Below are the code and all the weights of a small trained network. Each question names an input and a target symbol and asks about switching units off, where a switched-off unit gives its printed mean instead of its output.

import numpy as np


def w(rows, s, z=0):
    codes = np.array(rows[::2]) - 128.0
    scale = np.full(codes.shape[1], s)
    scale[-1] = z or s
    return codes * scale


def f(y):
    return np.maximum(y, 0)


def softmax(a):
    e = np.exp(a - a.max(-1, keepdims=True))
    return e / e.sum(-1, keepdims=True)


def log_softmax(a):
    a = a - a.max(-1, keepdims=True)
    return a - np.log(np.exp(a).sum(-1, keepdims=True))


def net(x, mask):
    ids = ['ΔΛΠΩγεηθμξτ'.index(c) for c in x.split()]
    T = len(ids)
    res = E[ids] + P[:T]
    u = 0
    for l in range(3):
        q, k, v = (res @ M[l].T for M in (Q, K, V))
        z = softmax(np.where(np.tri(T) > 0, q @ k.T / 3**0.5, -1e9)) @ v
        res = res + np.where(mask[u], z, O[l][:, -1]) @ O[l][:, :-1]
        u += 1
        y = f(res @ A[l][:, :-1].T + A[l][:, -1])
        res = res + np.where(mask[u : u + 8], y, B[l][:, -1]) @ B[l][:, :-1]
        u += 8
    return log_softmax(res[-1] @ U[:, :-1].T + U[:, -1])


Q, K, V, O, A, B = {}, {}, {}, {}, {}, {}
E = w([
[111,253,171],'Δ',
[120,51,78],'Λ',
[53,227,225],'Π',
[162,90,244],'Ω',
[129,140,178],'γ',
[85,169,127],'ε',
[129,185,64],'η',
[133,140,184],'θ',
[120,127,181],'μ',
[188,85,138],'ξ',
[4,220,62],'τ',
],0.0054)
P = w([
[76,78,217],'0',
[206,253,9],'1',
[139,46,89],'2',
[38,147,190],'3',
[202,195,172],'4',
[146,44,85],'5',
[32,130,144],'6',
[202,195,154],'7',
[147,41,80],'8',
[37,114,130],'9',
[209,200,151],'10',
[149,41,79],'11',
[40,106,109],'12',
[213,202,149],'13',
],0.0067)
Q[0] = w([
[130,127,129],'0.h0',
[151,252,197],'0.h0',
[101,2,74],'0.h0',
],0.005)
K[0] = w([
[117,129,130],'0.h0',
[163,255,237],'0.h0',
[106,28,50],'0.h0',
],0.0034)
V[0] = w([
[252,239,132],'0.h0',
[112,217,224],'0.h0',
[186,231,126],'0.h0',
],0.0039)
O[0] = w([
[143,253,102,2],'0.h0',
[111,198,188,49],'0.h0',
[151,220,125,40],'0.h0',
],0.0044,0.00032)
A[0] = w([
[190,2,123,147],'0.n0',
[66,101,208,228],'0.n1',
[39,100,168,241],'0.n2',
[68,247,140,139],'0.n3',
[141,180,128,132],'0.n4',
[57,70,9,183],'0.n5',
[28,97,169,249],'0.n6',
[22,97,134,228],'0.n7',
],0.007,0.0018)
B[0] = w([
[160,2,152,239],'0.n0',
[100,137,178,216],'0.n1',
[82,121,151,233],'0.n2',
[192,33,146,201],'0.n3',
[140,128,88,164],'0.n4',
[91,69,84,255],'0.n5',
[61,121,161,244],'0.n6',
[46,118,133,242],'0.n7',
],0.0091,0.0028)
Q[1] = w([
[165,24,231],'1.h0',
[138,74,159],'1.h0',
[205,2,146],'1.h0',
],0.0051)
K[1] = w([
[139,217,103],'1.h0',
[137,159,116],'1.h0',
[225,199,2],'1.h0',
],0.008)
V[1] = w([
[143,162,49],'1.h0',
[105,244,120],'1.h0',
[161,137,1],'1.h0',
],0.0048)
O[1] = w([
[193,38,127,55],'1.h0',
[231,164,177,5],'1.h0',
[172,2,107,59],'1.h0',
],0.0044,0.0021)
A[1] = w([
[212,196,144,240],'1.n0',
[143,2,130,135],'1.n1',
[103,105,221,253],'1.n2',
[192,181,140,213],'1.n3',
[72,130,167,159],'1.n4',
[13,88,50,114],'1.n5',
[51,104,175,128],'1.n6',
[66,115,181,185],'1.n7',
],0.0084,0.0032)
B[1] = w([
[84,60,70,165],'1.n0',
[183,1,129,240],'1.n1',
[102,98,191,228],'1.n2',
[91,64,57,156],'1.n3',
[68,149,173,195],'1.n4',
[54,103,65,255],'1.n5',
[61,111,165,226],'1.n6',
[66,133,165,219],'1.n7',
],0.0079,0.0083)
Q[2] = w([
[227,171,224],'2.h0',
[48,176,56],'2.h0',
[147,4,166],'2.h0',
],0.0044)
K[2] = w([
[185,97,208],'2.h0',
[48,149,100],'2.h0',
[253,175,34],'2.h0',
],0.0046)
V[2] = w([
[149,82,28],'2.h0',
[90,2,93],'2.h0',
[186,166,87],'2.h0',
],0.0071)
O[2] = w([
[149,225,69,133],'2.h0',
[162,255,165,248],'2.h0',
[109,100,40,40],'2.h0',
],0.0057,0.015)
A[2] = w([
[211,85,177,136],'2.n0',
[83,80,154,145],'2.n1',
[84,89,156,149],'2.n2',
[197,97,6,171],'2.n3',
[139,126,130,123],'2.n4',
[89,108,164,191],'2.n5',
[184,116,78,143],'2.n6',
[157,156,130,254],'2.n7',
],0.012,0.0059)
B[2] = w([
[250,135,239,167],'2.n0',
[189,149,73,253],'2.n1',
[181,158,80,247],'2.n2',
[2,57,173,177],'2.n3',
[130,137,150,130],'2.n4',
[190,197,67,243],'2.n5',
[68,132,180,152],'2.n6',
[9,11,189,156],'2.n7',
],0.0069,0.018)
U = w([
[130,118,53,184],'Δ',
[2,95,138,69],'Λ',
[166,114,126,100],'Π',
[139,103,206,39],'Ω',
[166,117,136,113],'γ',
[114,62,105,127],'ε',
[179,194,129,111],'η',
[68,145,114,253],'θ',
[172,113,118,107],'μ',
[65,133,207,156],'ξ',
[194,127,158,66],'τ',
],0.01,0.0058)

Each question gives the input, a string of symbols that net reads in full, and the target symbol t.
The units are the heads (3 rows each of Q, K, V and O) and the neurons (one row each of A and B). Each row of codes is followed by its name. A weight is (code - 128) times the scale printed after its matrix; where a second scale follows, it is the last column's (O, A, B and U).
mask holds one flag per unit, layer by layer, with each layer's heads first. A switched-off unit (its flag False) gives its mean, the last column of its rows in O or B, instead of its output. The means were averaged over made-up inputs and are rounded, as every weight is.
A unit's drop is (log p(t) with every unit on - log p(t) with that unit switched off) / (log p(t) with every unit on - log p(t) with every unit switched off).
The circuit of an input: a set's keep is (log p(t) with only the set's units on - log p(t) with every unit switched off) / (log p(t) with every unit on - log p(t) with every unit switched off). Starting from the 12 units with the biggest drops (on a tie, the unit counted first), units are removed one at a time, each time the one whose removal leaves the highest keep (on an exact tie, the one counted first), for as long as the keep stays at least 0.8.
units of the circuit, in order: the units of the circuit, biggest drop first
unit that matters most: the unit with the biggest drop
top k neurons: the k neurons with the biggest drops, biggest first
k most important neurons of layer l: the k neurons of layer l with the biggest drops, biggest first
input Λ η Λ Ω μ ξ τ Λ Ω ξ γ, target ξ: top 4 neurons : [2.n1; 2.n5; 2.n2; 2.n7]
input Ω ξ Λ ξ Λ ξ γ Ω, target ξ: top 2 neurons : [2.n1; 2.n2]
input Δ η Λ Δ Λ τ Λ μ η Π Π Λ τ, target η: units of the circuit, in order : [2.h0; 2.n3; 2.n7]
input Λ Δ ξ θ Λ ξ Λ Λ Λ Δ θ, target ξ: units of the circuit, in order : [2.n1; 2.n2; 2.h0]
input ξ Λ ξ μ μ ξ Λ Ω ε ξ η η, target Λ: unit that matters most : 2.h0
input ξ Λ Λ Δ Λ Δ γ Π Λ ξ ξ Π, target η: units of the circuit, in order : [2.n3; 2.n7; 1.n1; 0.n0]
input Λ Π Λ ξ, target η: top 2 neurons : [2.n5; 2.n3]
input Λ η τ η Λ η Λ Λ Λ Ω Λ Λ Λ η, target ξ: units of the circuit, in order : [2.n1; 2.n2; 2.h0]
input Λ Λ Λ ξ ξ, target ξ: units of the circuit, in order : [2.n1; 2.h0; 2.n2]
input ξ ξ ξ Λ Ω Λ η, target η: units of the circuit, in order : [2.n3; 2.h0]
input ξ ε Λ Δ Λ τ Λ Λ Ω, target τ: top 3 neurons : [2.n0; 0.n0; 1.n1]
input Δ Π μ η, target η: units of the circuit, in order : [2.n3; 2.n7; 1.n1]
input Π τ ξ Λ, target η: 2 most important neurons of layer 0 : [0.n3; 0.n0]
input Λ Λ Λ τ μ, target ξ: unit that matters most : 2.n1
input ξ Λ Λ Λ θ, target ξ: top 4 neurons : [2.n1; 2.n5; 2.n2; 2.n7]
input Ω η Ω Δ η Λ μ Λ Ω Λ ξ Δ, target ξ: 3 most important neurons of layer 1 : [1.n5; 1.n1; 1.n6]
input τ η Δ Λ, target η: top 2 neurons : [2.n5; 0.n0]
input Λ Ω Λ, target ε: top 2 neurons : [1.n1; 2.n3]
input Ω ξ θ ξ ξ η Λ ε γ Δ η η ξ, target Δ: 2 most important neurons of layer 1 : [1.n5; 1.n1]
input τ Λ η η τ ξ Λ μ η Λ ξ Δ θ, target η: 2 most important neurons of layer 2 : [2.n5; 2.n3]
input Δ Λ Δ η τ μ Λ Λ Λ Λ Λ Λ η Λ, target ξ: top 4 neurons : [2.n1; 2.n5; 2.n2; 1.n5]
input η ξ Λ γ ε Λ τ ξ ε, target Δ: 3 most important neurons of layer 2 : [2.n0; 2.n3; 2.n7]
input Λ Λ Λ Λ, target Δ: unit that matters most : 0.h0
